Here is a tiny trained network, its code and every weight. The questions are about switching its units off for an input and a target symbol, where a switched-off unit gives its printed mean instead of its output.

import numpy as np


def w(rows, s, z=0):
    codes = np.array(rows[::2]) - 128.0
    scale = np.full(codes.shape[1], s)
    scale[-1] = z or s
    return codes * scale


def f(y):
    return np.maximum(y, 0)


def softmax(a):
    e = np.exp(a - a.max(-1, keepdims=True))
    return e / e.sum(-1, keepdims=True)


def log_softmax(a):
    a = a - a.max(-1, keepdims=True)
    return a - np.log(np.exp(a).sum(-1, keepdims=True))


def net(x, mask):
    ids = ['ΘΦΨδεζητ'.index(c) for c in x.split()]
    T = len(ids)
    res = E[ids] + P[:T]
    r = res
    for j in range(3):
        rows = slice(3 * j, 3 * j + 3)
        q, k, v = (r @ M[0][rows].T for M in (Q, K, V))
        z = softmax(np.where(np.tri(T) > 0, q @ k.T / 3**0.5, -1e9)) @ v
        o = O[0][rows]
        res = res + np.where(mask[j], z, o[:, -1]) @ o[:, :-1]
    y = f(res @ A[0][:, :-1].T + A[0][:, -1])
    res = res + np.where(mask[3:27], y, B[0][:, -1]) @ B[0][:, :-1]
    return log_softmax(res[-1] @ U[:, :-1].T + U[:, -1])


Q, K, V, O, A, B = {}, {}, {}, {}, {}, {}
E = w([
[197,89,106],'Θ',
[198,77,116],'Φ',
[25,135,105],'Ψ',
[196,90,96],'δ',
[196,90,87],'ε',
[196,86,90],'ζ',
[74,130,246],'η',
[202,201,190],'τ',
],0.011)
P = w([
[58,223,160],'0',
[115,25,178],'1',
[127,29,153],'2',
[139,48,132],'3',
[149,62,120],'4',
[161,77,105],'5',
[174,98,97],'6',
[186,106,87],'7',
[199,122,71],'8',
[213,134,72],'9',
[225,152,67],'10',
[241,190,58],'11',
[254,174,67],'12',
[202,95,150],'13',
],0.0045)
Q[0] = w([
[150,126,142],'H0',
[143,155,115],'H0',
[1,139,40],'H0',
[109,156,179],'H1',
[63,241,184],'H1',
[133,67,3],'H1',
[18,172,141],'H2',
[112,85,194],'H2',
[161,118,86],'H2',
],0.031)
K[0] = w([
[119,146,132],'H0',
[148,142,130],'H0',
[181,4,99],'H0',
[92,113,137],'H1',
[28,109,168],'H1',
[235,143,162],'H1',
[234,53,128],'H2',
[171,191,126],'H2',
[80,121,150],'H2',
],0.032)
V[0] = w([
[112,130,33],'H0',
[228,6,130],'H0',
[163,142,147],'H0',
[143,135,206],'H1',
[143,169,210],'H1',
[120,136,90],'H1',
[95,129,59],'H2',
[173,178,152],'H2',
[142,141,136],'H2',
],0.014)
O[0] = w([
[114,55,160,2],'H0',
[249,111,202,66],'H0',
[140,135,95,183],'H0',
[120,183,145,173],'H1',
[108,189,170,168],'H1',
[130,104,127,104],'H1',
[122,103,194,80],'H2',
[186,151,116,131],'H2',
[156,131,128,129],'H2',
],0.015,0.0064)
A[0] = w([
[134,127,124,104],'N0',
[105,76,136,172],'N1',
[147,43,110,57],'N2',
[111,92,132,84],'N3',
[161,21,42,141],'N4',
[187,90,96,90],'N5',
[172,119,51,92],'N6',
[191,74,153,127],'N7',
[186,103,152,71],'N8',
[151,29,133,93],'N9',
[114,158,72,1],'N10',
[169,111,126,85],'N11',
[154,104,104,100],'N12',
[102,173,170,62],'N13',
[101,84,120,68],'N14',
[187,121,157,90],'N15',
[48,122,174,93],'N16',
[184,121,172,98],'N17',
[45,72,163,85],'N18',
[50,45,137,113],'N19',
[208,133,133,99],'N20',
[141,128,136,118],'N21',
[157,86,164,201],'N22',
[137,135,254,69],'N23',
],0.0069,0.0082)
B[0] = w([
[98,133,143,128],'N0',
[118,114,98,179],'N1',
[57,196,151,146],'N2',
[94,95,155,135],'N3',
[58,65,200,253],'N4',
[106,85,159,178],'N5',
[78,197,171,229],'N6',
[180,131,79,200],'N7',
[79,79,166,162],'N8',
[137,180,91,165],'N9',
[254,126,189,187],'N10',
[88,110,177,149],'N11',
[128,126,150,148],'N12',
[106,86,102,178],'N13',
[133,97,168,142],'N14',
[107,168,100,174],'N15',
[129,47,120,170],'N16',
[143,109,64,179],'N17',
[187,162,105,169],'N18',
[227,138,99,186],'N19',
[128,161,89,225],'N20',
[121,135,126,138],'N21',
[146,152,237,223],'N22',
[51,104,100,159],'N23',
],0.025,0.0043)
U = w([
[128,98,179,101],'Θ',
[150,103,185,113],'Φ',
[141,91,73,40],'Ψ',
[134,99,185,169],'δ',
[172,113,174,4],'ε',
[165,113,168,5],'ζ',
[145,197,82,202],'η',
[2,106,50,203],'τ',
],0.0056,0.0031)

Each question gives the input, a string of symbols that net reads in full, and the target symbol t.
The units are the heads (3 rows each of Q, K, V and O) and the neurons (one row each of A and B). Each row of codes is followed by its name. A weight is (code - 128) times the scale printed after its matrix; where a second scale follows, it is the last column's (O, A, B and U).
mask holds one flag per unit, heads first, then neurons. A switched-off unit (its flag False) gives its mean, the last column of its rows in O or B, instead of its output. The means were averaged over made-up inputs and are rounded, as every weight is.
A unit's drop is (log p(t) with every unit on - log p(t) with that unit switched off) / (log p(t) with every unit on - log p(t) with every unit switched off).
The circuit of an input: a set's keep is (log p(t) with only the set's units on - log p(t) with every unit switched off) / (log p(t) with every unit on - log p(t) with every unit switched off). Starting from the 12 units with the biggest drops (on a tie, the unit counted first), units are removed one at a time, each time the one whose removal leaves the highest keep (on an exact tie, the one counted first), for as long as the keep stays at least 0.8.
units of the circuit, in order: the units of the circuit, biggest drop first
k most important neurons: the k neurons with the biggest drops, biggest first
which heads matter: for each layer, one digit per head in row order, 1 if its drop is at least 0.15 and else 0, layers parted by /
input Ψ Φ ε, target Ψ: 2 most important neurons	N19, N18
input η τ Θ δ τ η ζ, target η: units of the circuit, in order	N10, H0, N4
input τ τ ε Φ, target η: units of the circuit, in order	H2, H0, N6
input δ Θ η η ε, target τ: units of the circuit, in order	H1, N10, N4
input ε ζ Φ Φ η ζ δ ε η Θ, target τ: units of the circuit, in order	H1, N4, N10
input Ψ Ψ τ δ τ δ ζ ζ τ η τ Ψ δ η, target Ψ: units of the circuit, in order	H0, N19, N16, N18
input ζ ε δ ζ τ η Φ δ Φ Φ Θ δ ε η, target τ: units of the circuit, in order	H1, N23, N13, N10
input τ ζ Ψ Ψ η τ δ τ ζ η η, target τ: units of the circuit, in order	H0
input τ ζ τ Θ η η ε, target τ: which heads matter	010
input ε η η ε Φ, target τ: 4 most important neurons	N22, N10, N4, N19
input ζ ε ζ ζ τ η, target η: which heads matter	001
input δ Θ Θ τ δ τ δ Θ Φ η δ Θ, target τ: which heads matter	011
input Ψ ζ τ Φ η Φ Θ τ ζ ε δ ζ η, target Ψ: which heads matter	100
input τ Φ Φ Ψ δ Θ Ψ Ψ η η ζ τ τ, target τ: which heads matter	101
input Ψ τ δ τ ε, target Ψ: 3 most important neurons	N19, N16, N18
input ε τ ε ε τ τ δ ε τ τ Φ, target η: 2 most important neurons	N4, N20
input τ Ψ ζ τ Ψ τ η τ ε ε ε Ψ δ τ, target τ: 2 most important neurons	N10, N22
input τ δ τ τ Ψ η τ δ ζ, target τ: which heads matter	101
input Θ Θ ε Θ τ ζ, target η: 2 most important neurons	N4, N20
input τ τ ε, target η: which heads matter	011
input δ Θ δ δ τ η τ δ η η ζ ζ, target τ: which heads matter	011
input η Φ ε δ η τ η τ δ, target η: 2 most important neurons	N10, N4
input ζ ε τ ζ τ ε, target η: 2 most important neurons	N4, N20
